(in the rows, 128 means zero)
Each row of numbers stands for one element and depends on some of the facts below. Use the named rows to name the rest.

There are 4 kinds of fact about the elements: Φ, Π, Λ, ω.
baskaskel {Φ=272, Λ=migul, ruvur, ω=105}
baske {Φ=220, Π=drudrul, Λ=plobagol, klumogem, ω=105}
batril {Φ=272, Λ=plobagol, klumogem, ω=366}
bruni {Φ=220, Λ=migul, draplos, klumogem, ω=412}
budu {Φ=272, Λ=masta, druplos, stize, ω=105}
daflu {Φ=272, Λ=tudar, neplur, flizek, ω=197}
dezel {Φ=175, ω=105}
doklon {Φ=128, ω=366}
doskin {Φ=313, Λ=neplur, guga, ω=105}
drami {Φ=313, ω=366}
draplos {Φ=272, Λ=klumogem, ω=310}
drazem {Φ=220, Λ=staso, ω=366}
dregol {Φ=272, Λ=klumogem, ω=105}
drestar {Φ=272, ω=105}
droflo {Φ=272, ω=310}
drudrul {Φ=313, Λ=klumogem, ω=366}
druplos {Φ=313, ω=105}
dunogrun {Φ=313, Λ=vagros, klumogem, flizek, ω=412}
fezigro {Φ=175, ω=310}
fisol {Φ=313, Π=tramus, pigus, druplos, Λ=tudar, guga, ω=366}
flebir {Φ=175, Π=zetrukos, druplos, tifo, ω=412}
fledom {Φ=220, Π=refis, sote, Λ=neplur, ω=197}
flegevik {Φ=474, ω=366}
fletidin {Φ=220, Λ=baske, ω=412}
flizek {Φ=128, ω=412}
fludroso {Φ=175, Π=pigus, stize, Λ=klumogem, ω=105}
gatener {Φ=220, Π=todan, Λ=baskaskel, ω=105}
grofles {Φ=272, ω=366}
grola {Φ=313, Λ=klumogem, ruvur, ω=197}
grufivi {Φ=220, Π=stozom, ω=310}
guga {Φ=474, Λ=batril, ω=197}
kati {Φ=313, ω=105}
kito {Φ=220, Π=safom, baskaskel, Λ=vavar, klumogem, stetun, ω=105}
klalon {Φ=128, Π=sikel, ω=310}
klumogem {Φ=272, ω=310}
kodrin {Φ=474, Λ=klumogem, ω=105}
koti {Φ=272, Λ=klumogem, ω=105}
kudrel {Φ=220, ω=105}
lakogin {Φ=474, ω=310}
levu {Φ=128, Π=kudrel, refis, Λ=klumogem, ω=105}
linumas {Φ=128, Π=klumogem, drudrul, plefu, ω=197}
lonor {Φ=128, Π=plufor, droflo, fletidin, Λ=klumogem, ω=105}
masta {Φ=313, ω=105}
migul {Φ=175, Π=zetrukos, fezigro, drazem, budu, ruvur, ω=105}
motek {Φ=474, Π=zavor, draplos, Λ=grola, ω=310}
neplur {Φ=272, Λ=migul, klumogem, ω=310}
nukelu {Φ=313, ω=310}
pefugi {Φ=128, Λ=fludroso, trazuzo, ω=105}
pigus {Φ=313, Λ=staso, ω=105}
plefu {Φ=175, Λ=migul, ω=105}
plobagol {Φ=474, Λ=klumogem, ω=412}
plufor {Φ=313, ω=310}
plutrol {Φ=474, Λ=plobagol, ω=366}
pluzon {Φ=220, Π=lakogin, dregol, guga, poflen, Λ=stefe, rudrek, ω=197}
poflen {Φ=272, Λ=tifo, batril, sote, ω=310}
pofo {Φ=128, Π=grofles, dezel, pefugi, ω=105}
ponas {Φ=474, Π=todan, pefugi, ω=197}
puraso {Φ=272, Π=lakogin, refis, fezigro, vuskiplol, zavor, drami, Λ=flizek, batril, sote, ω=105}
refis {Φ=313, ω=197}
rudrek {Φ=272, Π=kudrel, tramus, grofles, trekolal, Λ=klumogem, ω=310}
ruvur {Φ=313, ω=412}
safom {Φ=220, Λ=daflu, ω=105}
sikel {Φ=128, Λ=migul, ω=197}
skiklegra {Φ=128, ω=310}
skuplorem {Φ=220, ω=366}
sote {Φ=220, ω=310}
staso {Φ=313, Π=skuplorem, trekolal, Λ=tifo, ω=105}
stefe {Φ=474, Λ=tudar, ω=310}
stetun {Φ=474, Λ=grola, skiklegra, ruvur, ω=366}
stinok {Φ=474, ω=105}
stize {Φ=175, Λ=levu, ω=366}
stobenor {Φ=272, ω=197}
stozom {Φ=220, ω=197}
tifo {Φ=272, Λ=plobagol, klumogem, ω=197}
todan {Φ=474, ω=105}
tradre {Φ=128, Λ=nukelu, batril, ω=197}
tramus {Φ=313, ω=412}
trazuzo {Φ=474, Π=koti, tudar, baskaskel, Λ=sote, ω=105}
trekolal {Φ=128, Λ=nukelu, klumogem, drazem, guga, ω=310}
trevatar {Φ=128, Π=kudrel, dregol, ω=412}
trusam {Φ=272, Π=plufor, ω=412}
tubre {Φ=175, Π=stefe, trekolal, drami, stobenor, ω=366}
tudar {Φ=128, Λ=zetrukos, ruvur, ω=412}
vagros {Φ=128, Π=kudrel, fezigro, neplur, plutrol, Λ=nukelu, klumogem, grola, ω=310}
vama {Φ=175, Λ=vavar, klumogem, bruni, ω=105}
vavar {Φ=128, Π=kudrel, kati, doklon, Λ=masta, plobagol, dregol, ω=105}
vogor {Φ=220, Λ=stize, ω=105}
vuskiplol {Φ=313, Λ=grola, ω=105}
zaflonok {Φ=474, Π=stefe, stinok, flegevik, sote, Λ=neplur, ω=105}
zavor {Φ=220, Λ=migul, klumogem, ω=197}
zetrukos {Φ=313, Λ=masta, neplur, grola, ruvur, ω=105}
zugrar {Φ=175, Λ=masta, plobagol, ω=310}
zukiplu {Φ=175, Π=stefe, doskin, Λ=fludroso, ω=105}

Known rows:
[164 122 129 115 125 124 147 131 137 141 113 133 137 137 170 154  76 141
 147 116 120 147 113 121 130 126 102]: fisol
[123 113 186  93 135 116 156 112 112 118 116 131 124 124 119 126 121 149
 158 121 123 133  92 127 135 100  94]: dezel
[105 113 144 132 124 169 115 132 122 129 162 139 133 127 166 163 148 123
 121 125 156 154 126 139 128 140 153]: levu
[ 96 116 211 133 149 153 148 132 117 127 132 126 138 115  89 143 142 137
 174 122 128 112 103 153 130 108 164]: kudrel
[170 127 105 139 113 146 142 143 123 135 125 140 131 128 153 161 135 117
 122 121 103 122 117 114 109 153 161]: trevatar
[110 126 134 154 137 143 138 151 126 128 128 134 139 122  86 127 134 100
 152 127 108 103 136 139 106 121 192]: fezigro
[155 136 135 130 141 143 139 132 132 126 125 121 122 125 124 129 120 115
 143 124 128 117 138 115 107 115 154]: doklon
[178 133 138 151 140 122 157 125 153 137  82 131 126 129  85 127 129 134
 139 136  91  87  92 115 154 128  49]: fletidin
[140 118 114 118 123 122 128 120 158 135 126 137 131 142 157 123 132 135
 109 136 157 158 105 139 166 143  48]: lonor
[133 139 136 128 120 127 121 148 129 132 125 134 135 119 101 149 137 121
 138 126 135  95 153 141 109 133 193]: neplur
[156 121 138  91 131 130 167 116  98 116 138 113 117 128 118  94 123 126
 145 125 128 147 110 124 131 101 141]: todan
[102 149 107 128 126 135 106 132 128 126 125 115 125 128 122 100 124 141
 134 128 137 106 159 145 139 123  98]: sikel
[150 121 166  85 134 130 158 114 106 123 130 113 112 123 121 111 136 148
 150 123 131 150 119 126 127 101 119]: pefugi
[152 127 172 105 141 126 126 133 110 123 104 125 123 120 119 133 110 148
 169 117 127 109 126 122 105 103 129]: grofles
[150 134 113 112 127 123 159 128 131 126 104 117 124 128 117 125  94 126
 142 126 111 128 141 102 112 104 152]: stize
[118 119 121  96 109 107 151 125 134 131 122 132 135 134 153 136  93 138
 125 124 139 166 115 112 139 128 141]: fludroso
[142 114 135 151 140 151  97 114  96 108 155 123 113 120 135 107 147 115
 130 134 118 125  97 140 120 116 137]: flegevik
[111 126 142 122 119 114 145 115 154 133 127 125 127 130 138 134 113 143
 106 134 150 143 117 137 158 142  97]: baske
[ 48 127 112 160 124 152  67 125 112 128 147 140 138 130 170 155 145 145
 101 118 130 136 155 129 109 148 101]: fledom

Rows to name:
No name comes twice in this set of rows, the named rows included.
[ 84 135  97 142 124 155 110 145  97 122 155 117 134 125 129 102 139 114
 129 128 125 125 158 150 124 122 199] -> guga
[ 61 126 133 164 149 168  72 138  94 121 155 133 138 124 115 113 151 119
 144 126 123 123 152 142  93 117 131] -> refis
[172 128 104 124 107 115 170 146 153 144 102 134 144 132 143 158  95 128
 135 114  95 110 106 106 136 138 152] -> flebir
[ 71 122 148 134 143 140  60 128  91 119 139 140 133 119 130 130 153 150
 134 123 138 108 158 128  99 126 106] -> stobenor
[129 128 104 113 120 128 143 122 122 124 144 122 125 134 131 102 134 118
 124 132 135 146 122 139 156 119 150] -> kodrin
[138 128 105 157 140 152 118 142 115 120 153 125 126 128 112 117 150  83
 130 135 112 126 133 121  97 124 202] -> lakogin
[101 123 156 106 127 132 133 145 157 139 122 135 145 127  93 135 141 115
 149 127 153 120 143 134 127 119 176] -> budu
[195 142 121 109 114 132 190 137 101 132 108 111 115 112 113 142 123 134
 158 113  81 103 129 111 107 112 207] -> tramus
[ 96 109 121 121 112 131 134 139 159 142 141 142 152 137 155 159 105 121
 124 124 149 152 119 138 151 144 173] -> migul
[ 86 109 124 129 121 139  87 139 144 135 159 155 147 135 163 180 160 118
  87 131 173 156 151 128 103 158 140] -> puraso
[143 128 114 135 130 154 136 147 122 127 139 117 130 120 124 123 113 103
 151 128 123 115 126 154 125 125 214] -> plutrol
[102 110 171 126 146 145 108 139 135 131 136 143 141 127  95 130 162 117
 145 130 152 119 139 132 111 115 115] -> dregol

Now the same elements, written a new way:
Named rows:
[117  98 116  89 139 110 129 128 137 111 117 128 117 133 130 141 137 135
 112 126 116  76  94 125 114 122]: klalon
[148 132 110 150 139 108 111 139 121 146 126 136 137 149 113 133 119 149
 127 152 144 146 159 120 150 142]: sikel
[ 74 155 106 113  87 137 122 112 123 106 122  96 152  79 115 131 139 113
 142 112  95 105  95 106 118 108]: kito
[129 140  97 153 140 117 119 127 124 160 134 140 147 144 110 133 118 138
 126 138 153 158 159 134 146 142]: tifo
[125  91 149 101 132  95 117 135 153 113 114 121 112 141 158 141 104 101
 142 120  77 104 113 101 122 104]: staso
[137 124 120 130 115 132 137 120 136 143 143 158 140 138 144 115 129 137
 125  84 137 128 137 153 117 129]: budu
[100 127 114 117 117 136 113 111 125 128 111 131 123 118 131 154 142 113
 140 102 105 103 100 136 118 117]: migul
[125  98 129 100 144 115 119 133 129 105 128 119 119 122 130 148 142 121
 113 125 110  91  80 118 109 116]: motek
[135 121 136 121 132 147 138 116 117 113 156 130 137 121 130 119 121 138
 119 105 161 123 117 150  92 138]: zugrar
[147 125 118 153 135 111 118 141 121 150 127 143 139 145 118 125 115 150
 124 158 132 146 161 122 147 148]: grola
[168 127 139 138 112 133 129 145 128 129 139 146 133 129 137 109 138 145
 127 101 124 125 122 134 119 128]: kodrin
[127 111 113 122 133 129 143 105 132 125 150 148 138 136 117 113 132 148
 108  99 157 111 119 155  98 139]: klumogem
[105 136  53 129 130  78 103 122 128 139  78 131 141 141  80 167 163 142
 127 158 109  98 109 112 166 133]: linumas
[137 145  74 156 117  96 117 128 123 136  98 147 150 149  88 133 153 159
 119 144 120 122 140 130 149 146]: drudrul
[ 75  78 160  79 163 168 120 120 128 146 129 144  79 112 177 168 130  77
 115 148 104  91 103 135 124  95]: rudrek
[152 111 144 140 111 125 135 132 134 130 132 155 128 141 145 105 125 146
 125 106 119 120 136 131 118 135]: vuskiplol
[ 97  93 165 117 126 185 113 126 111 154  96 175  68 116 182 165 160 104
 119 157  88  94 117 146 151 104]: vavar
[ 90  74 185 124 135 180  93 123 119 150  92 176  56 114 192 175 151  74
 120 166  70 104 109 139 145  89]: levu
[152 120 137 140 108 130 139 134 131 134 131 153 132 138 145 105 129 153
 124 105 117 118 134 138 118 135]: masta

Which element is each row?
No name comes twice in this set of rows, the named rows included.
[129 122 140 137 117 158 130 117 128 157 135 171 117 132 154 124 135 127
 121 100 131 126 138 158 119 127] -> dregol
[119 168 126 165 103 142 113 126 113 122 146  99 168  97 112 116  97 116
 147 149 129 170 160 110 130 126] -> skuplorem
[ 78 137 193 155  90 237 120 110  83 146 140 159 103  68 171 126 146  92
 124 157 110 139 128 139 122 104] -> kudrel
[ 71 155 119 141 117 151 100 117 105 139 119 100 144  84 113 156 124 100
 137 177 112 148 129  99 144 110] -> pluzon
[114 180 124 168  98 150 118 124 104 121 146 108 165  94 104 119 113 123
 142 145 136 168 156 113 131 127] -> drazem
[127 112 142 125 130 156 128 108 111 121 151 140 124 117 131 126 127 129
 116 112 153 118 114 152  96 133] -> fezigro
[120  93 143 108 134  71  96 115 161  90 132  94 132 132 145 153  71  76
 167  80  84 132  97  96  94 101] -> zukiplu
[147  79 158 125 137  60  95 138 159  80 123 102 124 139 148 144  87  84
 157  95  68 122  88  79  99  96] -> zaflonok
[ 76 115 184 123 175 176 136 115 127 146  74 135  33 131 148 171 188  72
 108 219 132 138 114 150 183 125] -> trevatar
[103 185 138 145 127 139 164  99 131  96 122  73 135 108  81 100 147 118
 126 160 175 178 125 128 130 153] -> fletidin
[148 115 147 137 111 147 135 133 128 140 127 158 120 137 151 109 133 148
 118 114 120 119 140 142 125 132] -> kati

The same elements again, as new rows of numbers:
Some elements and their rows:
[118 159 124 134 120 129 125 115 110 126 143 119 112 114 117 126 123 130
 126 125 128 166 136 114 120 115 122 136 104 123 130 150 132 132 112 118
 107 137 124 121 112 142 120 120 119 117 134 143 143 116 123 122 123 145]: lakogin
[126 151 116 156 148 120 120 124 159  12 126 137 136  79 115 130 133 135
 128 102 125  99 130 128 107 117  92 130 124 111 147 145 142 136 120  73
 138 105 125 144 155 119  99 116 126 131 122 107 106  85 135 124 121 112]: tubre
[117 159 128 136 127 126 122 125 106 112 139 124 112 105 118 129 111 139
 130 110 100 161 159 127 119 133 122 148 109 136 133 123 131 127 130 122
 131 112 120 128 122 141 106 120 144 124 127 136 166 118 120 130 128 119]: stize
[115 118 137 125 128 127 129 116 116 134 151 118 105 117 126 120 112 136
 134 136 123 170 141 123 129 125 117 148  82 146 120 141 132 131 123 138
 141 122 132 106 109 131 157 121 138 119 131 126 140 118 114 132 141 146]: plufor
[126  68 128 121 133 119 140 107 166 145 154 129 141 129 129 135 132 146
 134 156 148  89 111 128 130 134 103 106 138 140 104 138 105 123 150 117
 180 131 141 103 126  87 214 126 139 113 132 136 112 131 132 142 146 151]: linumas
[118 150 126 138 126 131 127 129 117 125 131 116 113 119 119 131 117 132
 130 118 128 133 132 110 126 135 123 142 114 131 130 142 130 130 114 124
 129 128 127 113 110 146 112 119 135 119 132 136 159 112 116 123 118 130]: fezigro
[116 160 123 138 126 131 125 121 111 125 142 119 109 120 120 132 119 135
 132 131 130 162 127 110 120 126 123 137 107 129 136 136 128 134 112 117
 117 134 122 112 102 145 113 120 127 118 132 137 151 115 117 122 130 133]: poflen
[120 139 107 133 122 130 130 114 130 153 134 123 132 134 121 131 147 152
 126 144 147 112 111 120 118 142 131 109 145 119 111 122 104 122 138 103
 123 128  99 116  97 132 154 127 140 102 136 133 142 131 140 133 131 148]: tifo
[118 125 130 125 126 123 130 119 132 136 148 128 127 122 126 125 150 141
 131 132 115 137 128 138 132 129 127 134 127 122 121 127 112 127 133 124
 131 114 101 134 124 145 142 122 139 111 131 136 125 136 132 116 132 142]: masta
[122 141 128 132 131 130 123 125 127 149 132 129 127 117 122 136 141 142
 128 119 115 117 132 124 121 138 131 123 150 129 128 116 112 126 135 117
 125 114 102 134 121 151 132 121 141 107 131 135 149 132 130 125 129 120]: dezel
[127  72 151 124 141 117 139 108 160 115 164 127 132 115 127 135 119 135
 137 139 121 127 128 133 132 124 106 124 133 149 119 132 111 125 146 123
 175 118 143 116 135  93 193 121 140 122 129 141 120 133 128 136 150 138]: lonor
[111 147 145 136 119 122 116 127 112 112 126 130 107 115 113 113 129 134
 131 125  90 180 161 142 123 129 129 145 115 134 131 125 133 132 130 121
 123 122 120 125 127 136  81 122 137 129 124 130 158 118 112 143 128 132]: drazem
[125 110 148 136 117 120 132 134 127 156 117 117 128 158 116 134 168 117
 129 132 111 116 105 125 143 142 136 124 195  99 127 138 103 122 103 116
 123 140 114 139 127 136  50 122 147 129 124 186 171 125 121 122 108 142]: kudrel
[124 119 133 136 136 125 123 107 130  90 148 122 122 109 119 132 117 123
 130 129 138 144 125 109 114 107 102 116 122 134 138 158 135 135 113 101
 125 137 147 115 129 107 125 119 130 125 127 143 135  97 127 136 132 138]: motek
[113 131 143 124 125 121 129 115 107 120 157 124 107 110 124 124 105 138
 135 125  98 190 161 143 126 130 117 155  83 146 123 127 133 128 137 137
 145 113 124 121 124 124 132 123 148 130 128 136 148 125 118 136 141 138]: drudrul
[130 110 129 136 145 119 129 112 168  78 146 134 146 108 124 133 156 132
 130 127 133  98 102 132 123 118 104 113 154 108 135 144 116 131 125  92
 142 111 119 139 152 119 135 120 133 117 124 130  99 114 138 120 130 131]: staso
[114 123 103 126 115 126 130 122 115 162 136 119 114 143 127 128 126 143
 131 137 152 138 111 119 131 140 119 125 110 113 120 153 130 135 109 130
 128 136 134  99 111 147 138 125 110 112 133 131 107 115 118 121 127 144]: tramus
[119 122 135 126 126 125 131 115 130 137 153 125 124 121 125 127 139 141
 131 135 118 148 133 132 128 130 125 133 124 133 121 124 114 126 139 127
 139 109 104 133 123 135 151 123 145 113 132 135 131 137 130 124 136 143]: pigus
[117 129 130 129 126 123 129 119 137 127 150 126 125 119 125 124 148 141
 129 130 118 139 124 136 131 129 127 135 126 119 122 126 114 127 129 122
 132 112  95 140 123 149 136 121 136 110 131 135 123 137 131 113 131 144]: vuskiplol

Which element is each row?
No name comes twice in this set of rows, the named rows included.
[125 135 126 112 124 121 116 118 131 169 155 148 135 120 129 144 150 141
 133 132 103 115 115 140 127 127 131 117 138 119 129 125 110 135 138 130
 138 108 110 118 141 165 155 120 107 107 128 139 103 152 119 102 137 115] -> pefugi
[119 178 123 133 123 124 119 121  97 114 147 129 114 109 118 145 123 133
 132 114 103 165 145 122 115 131 125 137 120 122 141 124 130 131 119 111
 114 123 119 125 123 150  86 121 135 130 125 147 150 124 121 119 128 115] -> grofles
[133 100 135 129 128 114 140 125 132 121 149 118 133 143 126 157 132 110
 135 126 135 105  90 112 147 128 103 132 148 107 134 171 119 131  86 127
 163 143 160 112 141 120 102 117 126 146 123 178 127 107 104 101 114 130] -> vagros
[137 103 132 112 138 117 115 112 145 146 157 151 146 120 131 158 147 131
 135 129 117  91  99 136 124 121 113  95 166 120 139 135 110 137 133 118
 153 122 135 117 162 136 154 118 116 114 120 148  97 135 122 114 138 106] -> pofo
[113 157 125 135 121 119 125 123 117  82 147 130 116 105 121 123 133 138
 130 118 103 166 145 141 124 125 117 153  91 116 133 135 133 132 120 118
 130 107 109 136 136 148 102 120 128 130 128 127 124 118 119 113 126 133] -> drami
[117 147 115 135 123 122 124 128 135  96 142 130 124 115 126 124 135 137
 131 130 124 137 113 127 130 120 114 144  93 108 131 154 131 139 108 129
 141 121 121 116 128 156 139 116  98 123 134 126  88 122 112  91 125 136] -> trekolal
[135  87 134 127 129 112 144 124 147 133 153 123 144 144 127 161 155 113
 136 126 125  82  91 125 150 134 112 116 187  99 130 150 101 123 101 121
 163 134 136 130 147 117 107 119 137 139 123 195 133 129 118 101 112 131] -> vavar
[116 143 127 128 117 122 126 125 122 131 148 126 115 119 127 125 126 137
 132 132 119 155 126 127 134 123 120 151  84 123 126 150 128 137 115 142
 145 123 125 107 117 154 150 119 109 122 135 132 108 131 104 103 131 137] -> skiklegra
[118 135 125 133 127 124 128 120 145 109 147 129 128 110 125 121 152 145
 129 129 121 140 120 136 127 124 124 134 119 114 125 129 116 129 134 117
 131 105  92 142 126 145 137 121 132 108 134 125 110 134 136 110 132 142] -> doskin
[127  86 126 146 134 121 130 121 186  88 107 131 150 136 116 116 175 136
 125 151 157  62  81 125 122 130 111  92 183 104 121 151 110 127 125  76
 140 131 118 129 134  99 112 124 137 113 127 126 115 103 140 143 118 152] -> fledom
[133  90 116 127 118 113 142 129 133 157 140 113 138 168 127 161 131 112
 135 131 162  90  75 105 149 144 102 111 169  88 123 181 120 131  73 124
 162 157 170  95 135 119 109 122 113 143 124 187 116 103 106 108 108 135] -> trevatar

